Each row has a class, written after it.
[ 100 -114 -434  -92  352 -116 -357  267  298  592  551   -2 -449 -175
  122   -2  -38 -131  -15 -133 -257  -90 -243 -312  470  123 -329   72
    7  242   10  182  146   60   -3 -121 -140  -86 -168] | q_938
[-134   93  -87 -117  -50 -117 -347  104  -25   40   52  152  194 -445
   43  -32 -216  123  277  190  -16  437  540 -117  -32  246 -110  -27
 -131  303 -242  147   53 -285  296 -129  232    3    7] | q_452
[ 244   34 -173 -115 -234 -108  -81 -209 -183  -68  -69  -30   -8    7
   41   94   98 -318  380  -34  216   47  397 -105  120  -81  151    8
  -83   79  190 -194   76  -92 -527  200  182  205  390] | q_938
[ 261   59  -91 -139 -292   -6  -25  -74 -185  -21 -300  -94   46 -182
  -14  202  143  -77  184  231  256  182  244 -122  107   21   10   24
  -61  201  157 -211  -88 -180 -479  143   69  302  266] | q_781
[  56 -224 -605 -202  186 -332 -239  308  205  807  274   56 -801  -33
  376  132 -115 -163   36  -48  -62   46 -421 -424  -37   67 -161  209
    3  103  291 -173   26 -236 -274    6 -475  -29  -93] | q_494
[ 181   40  -46  -89 -354  -25  -34   11 -156  -72 -207 -164  127 -310
   35  260  281 -325  464   58  267   24  240  -70  242  160   53  -12
 -122  110   87 -219 -135 -221 -515  146  -27  196  327] | q_958
[  85   62  103   25  -42 -123 -219   51  -69  108  -23  190  229 -478
  -56 -219 -220  -13  146  248  -57  278  382  -51 -148  215 -100  -40
 -239  177 -383  104  123 -263  299  -33  332   97  -37] | q_958
[ 333  -54  -91   97   28  294 -225   23 -472  -79 -531 -106 -257 -214
    3  182 -459   89  -33 -342  -13   87  295 -436  291  -20 -259  203
 -368  150  166 -186  373 -236  -69 -270  371  139  384] | q_440
[ 305   93 -294   21 -145  333 -215   75 -175  -44 -259   45   67 -235
  173  195 -334   42   78 -349   66   34  216 -200  367  -72  -71  225
 -511  267   57 -161  130 -131 -245 -110  319   67  370] | q_869
[ -23   68 -553  370  -90  283 -216  -41 -362   17  -46  -95  -48    5
  230  335 -565  180  170 -460   45  -85  168  -59  339  -43 -138  351
 -497  195    6  164  239 -133 -163 -300  329 -244  263] | q_494
[-139   -5   63  -57   21 -195 -380  -29 -153  264  -73  337  -43 -439
  -55  -85 -286  153  118  250   -1  347  422  -73  -64  494 -254 -121
 -345  134 -243   80   94 -200  584  -14   86  -27 -155] | q_452
[ 119   -1 -396  -30 -173  320 -273   -7 -396 -104 -233  118  114  -97
  170  367 -382   78   48 -231  -78  -51  -20 -126  354   -9  -53  225
 -406   83  -34   -8   59 -189 -152 -188  339  125  184] | q_938
[-474   14   10  201 -166 -291   15 -594 -422 -108 -321   35  -10   43
 -417   46 -151  617  680  159   55  -40  -42  603 -609  133 -553  180
 -134   55  202  415 -505   56    0 -212  -63   27   30] | q_869
[ 343 -123 -531   28  299 -186 -392  652  319  564  460 -162 -395 -151
   64  -33   35 -258  227  -85  -83    7  115 -546  364    1 -146  239
   68  117 -189 -117  -68 -109  -23  -88 -152    2 -116] | q_987
[ 116   55 -251   26 -189  178 -271  -49 -333 -208 -200   49   65 -116
   41  172 -311   98  -52 -339  -61  -21   27 -291  271   90  -48  169
 -400  189  101  141   52  -83   54 -170  263  108  242] | q_408
[-386 -215 -427  -76   46 -105 -153 -204 -147  233 -193  180 -215  239
 -178  224 -322  258  176  -56  -22   68  -91   17  -93  -95 -359  345
  436  130  142  253  288  -53  250 -530 -137 -177 -117] | q_987
[ 417  -84 -297   45  186 -373  -95  476  345  667  428  -41 -581 -356
  176 -181   68 -348  -38   54 -144  -55 -225 -770   68  206 -201   35
   53  155   61 -145  -36 -209 -105  363 -318  257 -305] | q_987
[ 568 -139 -528  -88  117 -360 -440  581  313  635  385  105 -363  -44
  -45   11  421 -390  -24   30  -66  -47  -33 -740  263   11   55  -48
  102 -108 -125 -107  -88    8  142  333 -340  213 -233] | q_440
[-643 -223  201  317  366  -16   79 -338 -106  581  420 -169 -800  152
  295  472  -97  383  461 -203 -134  491 -141  441  464  -40 -674  404
  322 -102  -66   58  229 -264   -8 -706 -592 -398  259] | q_408
[-164 -209 -527  121   63 -170  -88 -347   94  327  162   96  -59  533
   31  154 -449  306  -14  -23    7  -28 -141  294 -174 -305  -59  477
  543   80  139  329  232  -53  145 -248 -279 -114  -30] | q_781
[ -37 -127 -289   -1  237 -204 -207  463  227  579  478 -174 -675 -405
  233  160  -34   70  -70  -25 -232  165 -325 -375  388  200 -537  215
  130   64   -2 -158   21 -232  -19  -29 -308  -85 -195] | q_440
[ 256  101   78  -48  304  198   45   60  218 -149    8 -254 -532    9
   -2 -243 -174 -160 -261 -275 -117  172  -43 -154  236 -130   -4 -148
  177  342 -188   35  202  139  -81   81  158  -47   73] | q_781
[ 503  148 -113   61   26  -73 -156   -4  -59  119  227  299  140 -495
   29 -283 -141  -78   63   33 -210  129  338 -272  127  181  -42  -58
 -331  275 -401  208   86 -169  193  186  373  291  117] | q_869
[ -14 -202 -309   59  361 -131 -308  442  164  479  455 -225 -526 -308
  254   96   41 -164   39 -103 -213  136   45 -412  244  100 -138  154
    9 -139   30 -194   44 -341  -49  -11 -269  -19 -165] | q_938
[ 361   65 -296 -192 -402 -112 -171 -207 -227  -83  -75  142  181 -116
 -124  141   41 -264  571  176  135   55  464   22   33 -113  309   44
  -22   48  100 -185  -52  -52 -368  172   29  202  457] | q_938
[  59   20 -146 -137 -282  -42  -99  -85 -196 -376 -244    1  185 -113
   60  369   77 -120  635  166  196   96  449   98  226   19   98  -37
  -25  -46  263 -176 -314 -183 -362  -32  -63    6  418] | q_440
[ 716 -323   21 -190  178   43 -314  154  118  899  228  533 -629 -365
   14  -27 -472 -356  -25  -27 -516 -163 -764 -853  148 -102 -416  243
   86   80  -60 -115  474 -220   41 -252 -195  591   90] | q_958
[ 221   92    7 -162   20  -70 -242   62   14   89   98  244  241 -408
   -7 -169 -138   23  149  297  -99  250  470 -113   47  181  -47  -42
 -281  277 -389   86   90  -72  277   86  292   93   80] | q_494
[  22 -164 -332   31  241 -212 -266  360  221  571  472 -193 -490 -256
  356  194   45 -224  105 -133 -124   77  -97 -323  463   85 -211  192
   35  -42   21 -164   -3 -231 -165   28 -402   39  -42] | q_408
[ 179  115  -11   25  189  206    2   75  305 -156  -28 -147 -372    9
    2 -277 -272 -109 -336 -246  -71  280   49 -224  140 -177  129  -59
  -70  314  -87   73  229   23   88   -2  144 -165   41] | q_869
[ 167   53 -353  154 -142  143 -202   12 -212  -12 -147 -217   59   30
  122  158 -339   -4   -4 -446  100  -27   42 -228  286    8   72  381
 -282  279  -78   88  152 -201 -127   -3  163  112  375] | q_408
[-238  -13 -189 -183 -112  -27   33   24  117  -56   79  -42   11  -45
  337  205  358  -78  130  -35  298  484  404 -206  100  172   48   27
 -236  125  120 -169   37 -353 -186  130  -42  -66  116] | q_452
[ 189  -76 -356  148  348 -148 -135  393  276  598  615 -251 -617 -197
  335   31  138 -230   88 -292  -82  -13 -138 -369  478    2 -321  163
 -170   73   98 -249  -16  -84 -383  112 -223  182 -110] | q_869
[  52    8 -186 -353  504  176  -23  156  344 -337  -83 -396 -118   76
  274 -126  -52  311 -609 -180  159  325  368  127  308  144  444   99
  223  208 -183   90  -91    5  186   81 -258 -265   84] | q_440
[ 254   59 -201  -36 -342  -75  -62  -86 -101   -5 -173  -10   53 -128
   35  172   36 -229  445  161  209   92  454    7  121  -52   52   81
  -82  111   58 -227  -77  -67 -404  156   85   99  309] | q_494
[   5  -53 -776  -60  333  -59 -476  210   86  627  552 -128 -512 -222
  271  261 -369  112  191  174  -50   16 -105 -487  385  223 -328  375
  -41  178  -27    9   46 -129 -130   38 -125  134 -177] | q_452
[ 258   41 -276  121  -85  327 -306  -25 -190   19 -222  -24   38  -25
   90  190 -373   74  -53 -294   15    4   23 -255  363   16  -95  215
 -341  253   38   27  114  -89  -95  -89  304  105  267] | q_781
[ 355  289  -98  329  100   30   14  -60  213  -98   59 -435 -548  155
  -12 -258 -267 -242 -101 -142  142  110  169 -211  270  -67   24  -23
  -60  539   41   37  149   25 -304  308  291  -29   75] | q_869
[-155  100  -62  -82  186  277  186  228  237 -155   71 -343 -415 -220
  235    7 -214   46 -209 -200  -87  227  -54 -122  166  -19   68   60
  229  340 -211  149  190  -69  -48  -36  -54 -320   -1] | q_408
[ 368  131 -244   58 -299  141  -67 -149 -192  -54 -234  -43    7 -140
   65  270  -52 -237  498   94  380   94  484    8  237 -109   13   97
  -85  172  168 -347   43 -182 -746   56  258  110  514] | q_781
[ 528   34 -393 -397  217 -340 -308   78 -122  353   51  393 -230 -289
   57 -348 -367  133  -34  241 -346   85  408 -442 -248   13   67  130
 -188  387 -362  179  122  -57  211  110  247  323  -22] | q_452
[ 284   51 -321  -71 -223   68   55  -94 -139   42 -132    8  -22 -171
  239  262   96 -220  378   83  208   54  452  -57  249   -5   84  162
  -62   59  119 -338  -83 -153 -624  129   15  250  293] | q_452
[  63  -17 -121   99 -170  371 -126  -74 -301 -161 -225   72   -3 -172
  146  329 -475  163  -45 -414   87   27   68 -164  450  120 -239  141
 -266  114  167  -19  367 -136   71 -278  246 -179  373] | q_440
[  93  327 -209  140 -464  -56   39 -220 -206 -221  -42 -147  183  -67
  164  199   13 -133  434  -19  204 -121  248   80  256  163   94    0
  -78  273  306  -95 -210  -23 -577  230  151   49  370] | q_452
[-382 -228 -386   71  122 -207  -37 -207  -62  204  -10 -133 -206  586
  -57  114 -333  244   93 -205   39  -90 -260  153 -189 -197 -217  356
  391  129  253  356  234  -39  159 -454 -156 -174  -19] | q_938
[ 205   47 -145  -82 -309  -28  -78  -55 -126 -106 -145  -24  169 -156
   39  210   41 -371  611   74  254  103  400  -58  293    8  109   57
  -86  132  125 -261 -137 -195 -545   55   38  207  383] | q_987
[ 170  312   42   32   48  159 -151 -373  141 -232 -168  -65 -568  -11
 -176 -370 -635  -23 -457 -321  199  256  113  -40  123  146  192 -377
  238  674  212  348  414  342  144   78  134 -226   46] | q_781
[ 114   -1 -234  144 -135  288 -115  -54 -313    3 -162  -45 -178 -200
  140  260 -378   63 -109 -384  -31  -18 -132 -321  308  105 -231  282
 -362  223  135   40  291 -258 -139 -178  200   51  277] | q_408
[ -44  120  226 -157   -2   22 -274   88  -51 -189  103  195  202 -688
    4 -136 -155  214  -68  138 -134  506  537  -37   61  330   18 -257
 -399  255 -372  256   34 -226  434  -12  228  -20  -99] | q_938
[ 146  136 -473  -94  -83   72   27   91    0 -143 -170 -215  100  -83
  214  143   34 -107  193   62  230   58  375 -234  263  -10   87  117
 -224  358  158 -101  -11 -109 -400  118  190   36  184] | q_938
[ 268   85  113   14   39 -113 -229  -23 -119   65 -164  232 -394 -432
  -68 -137  223  193   67   61   20  440  498 -345   27  355 -528 -198
 -500  225 -341  218 -240  -71   63  167  428  203 -185] | q_440
[  81   -7  386   96   38 -131   71  150 -101  -11 -227   96  183 -178
 -170  -99  -36  137  317  374  -72  185  190   63 -162  148 -159   16
 -193  -21 -491  -42 -238 -298  402  -67  -43  -13   65] | q_987
[  32  -88 -135  -24  -95   98 -300   27 -523 -135 -315   57  -33 -393
   30  392 -352  357  194 -250 -120 -121  -11 -111  194  220 -320  125
 -362   81  185   62  -71 -294   43 -345    6  -48  347] | q_781
[  20  179  117  110  188   69  -86  -37  233 -347  -55 -322 -461  254
   33 -235 -313  120 -365 -342   78  175   44   69   22   17  149  -93
  -14  364   97  147   65   78  131  -14   22 -376  -10] | q_958
[ 116 -113 -316   42  273 -179 -397  445  311  572  396  -83 -570 -243
  259   60   49 -288    9 -176  -98   60  -53 -584  457  223 -303   95
  -71  112   79 -195   51 -160  -18   27 -209    3 -130] | q_494
[  79  -63 -313 -220 -250  -84  -32 -136 -161  139 -129   70  -52 -283
  118  215   59 -254  582  176   99  160  225 -142  -39  -10  -23  225
   29  -50  -68 -250  -78 -234 -527  159   32  238  383] | q_494
[ 234  191  -80  157  176  168  106  124  271 -237    1 -329 -386  209
  185 -229 -374  -73 -473 -255  109  169  180 -325  173 -121  143  -31
  -59  445   16   14  273   29    1  129  227  -20 -119] | q_452
[-309  -54 -264 -127 -204  258 -328  -40 -301  -81 -259   43   26 -106
  155  436 -388  328  -19 -380   10   46  -41  -28  276  131 -125  313
 -305  149   99   88  142 -148   12 -349   93 -291  277] | q_494
[  -6  119  101   -7  -86  -62 -248  -21  -11  208   63  279  190 -581
   78 -101 -146   83  115  251  -22  441  458 -127  -46  249 -129  -94
 -261  171 -384  160  136 -233  200   32  294    2   26] | q_494
[ 188   88 -450   38  148 -246 -269  195  272  599  434  -20 -421 -136
  217  -29 -171 -174  206  -52  -82 -214 -161 -337  246  172 -141  167
  147  299  224  -59   41  -32 -261   36 -243  -91  111] | q_452
[ 185  129  -95   52  197   65  -33  -28  245 -116   -9 -306 -609  147
    2 -188 -342 -172 -336 -221  -36  157 -153 -149  149 -171   94 -112
  343  343   18  165  252  -14 -155  -24   73 -180   36] | q_938
[ 128   36 -203 -153 -278  -79   58  -97  -65  -14 -138   23   60 -158
   33  102  122 -249  405   82  214   62  208  -84  -20  -17   70  104
   13   85   31 -126  -24 -119 -406  142   15  104  382] | q_408
[ 263  -58  -98  -28  476 -165 -284  580  240  576  265 -328 -689 -169
  137  -19  467 -270  -44 -186 -148  215  137 -626  510  -38 -238   63
 -105   96 -220 -347   67  -65 -175   48 -178  146  -66] | q_494
[ 322  154  -78   31  230  133 -114   16  175 -288   86 -295 -542  155
   30 -319 -398 -140 -453 -392  -40  122   68 -114  211  -54  283 -116
  124  343   -8   99  272  131   88  -10  175 -229   58] | q_958
[  97    8 -163 -129 -356   46   46   87 -222  -66 -425  -32   80 -346
   86  274   74 -332  457  136  236   65  267 -217  200   78   70   51
 -198   58  140 -346 -113 -305 -454   76   63  167  336] | q_869
[ 114   27  107 -155  259  165  -26  -60  155 -279  -59 -198 -354  -81
   24  -86 -267  239 -511  -60 -137  349    3   66  195 -106   -5 -126
  121  208   17  154  133  -38  164 -153  -32 -150    3] | q_869
[  18   18 -126   16 -155  272 -237  -14 -330 -146 -171  -54  -35 -325
  100  310 -366  238  -73 -364   -5   85  -32 -152  315  127 -184  131
 -382  206   39   40  124 -210  -88 -111  166   35  246] | q_781
[-338 -269 -334   -1   98 -183   98  -52   99  264   82  -13 -327  308
   42   81 -418  256  107  -95   71  129 -135   66 -254 -195 -318  390
  411  211  166  295  284  -84  284 -515 -262 -159  -86] | q_408
[ 185    0 -367   67 -267  214 -259  -14 -393 -165 -326  190  144 -112
   25  263 -496  144   80 -344  129  -33  155 -209  300  192  -51  246
 -469  263  144   83  103 -193  116 -259  206   59  306] | q_440
[ 177  177  101  -58  239  140  -18  -42  213 -292   88 -206 -561   55
   23 -353 -391 -129 -465 -317  -27  277   69  -50  152  -74  222 -291
  274  324   68   45  354  156   85  -29  157 -216   40] | q_938
[-316 -236 -355  -35   -2 -163   58 -106   86  203 -104    4  -22  353
   72  107 -333  192  -25 -219  163   90 -104  152 -147 -241 -213  374
  427  166  177  176  371 -153  150 -474 -142 -161   46] | q_938
[ 493    6 -235  137  -97   55  -35 -134 -232  -48 -176 -169  114  261
  -12  131  218 -278  427  188  102 -157  526   -5  313   92  281  198
 -197   20  174 -222 -379  -39 -343  143  -34  395  269] | q_452
[ 452  140 -134  215  383  128 -155   91  351 -104  -80 -320 -534  437
   43 -393 -220  -19 -563 -229  187  179  211 -206  146  -57  125 -111
  -68  358 -133  189  -77  207   46  182  313  -51 -210] | q_781
[-135  -61 -312 -309 -222  193 -386  393 -304 -320   44 -215  355 -635
  364  550 -277  106  239 -735 -172  293  422   69  774 -121    2  154
 -102  139   14 -188  220 -316  -70 -604  -37  -90  584] | q_452
[-317   54   45  -35  279  133  -20   80  439 -415  123 -176 -249  166
  207  -64  -26   19   33  -76  -97  510  301 -187   67  -85  199 -128
   68  155  182   34  -62 -103  370  -16 -156 -362  -45] | q_869
[-105  -27   84 -321  408  346   92  310  296 -217 -211 -330 -624  -33
  103 -136 -110   48 -475 -465   34  473  -91 -420   24 -239 -316 -147
  202  334 -243  -82  616  -11   98  -98  390 -359   74] | q_781
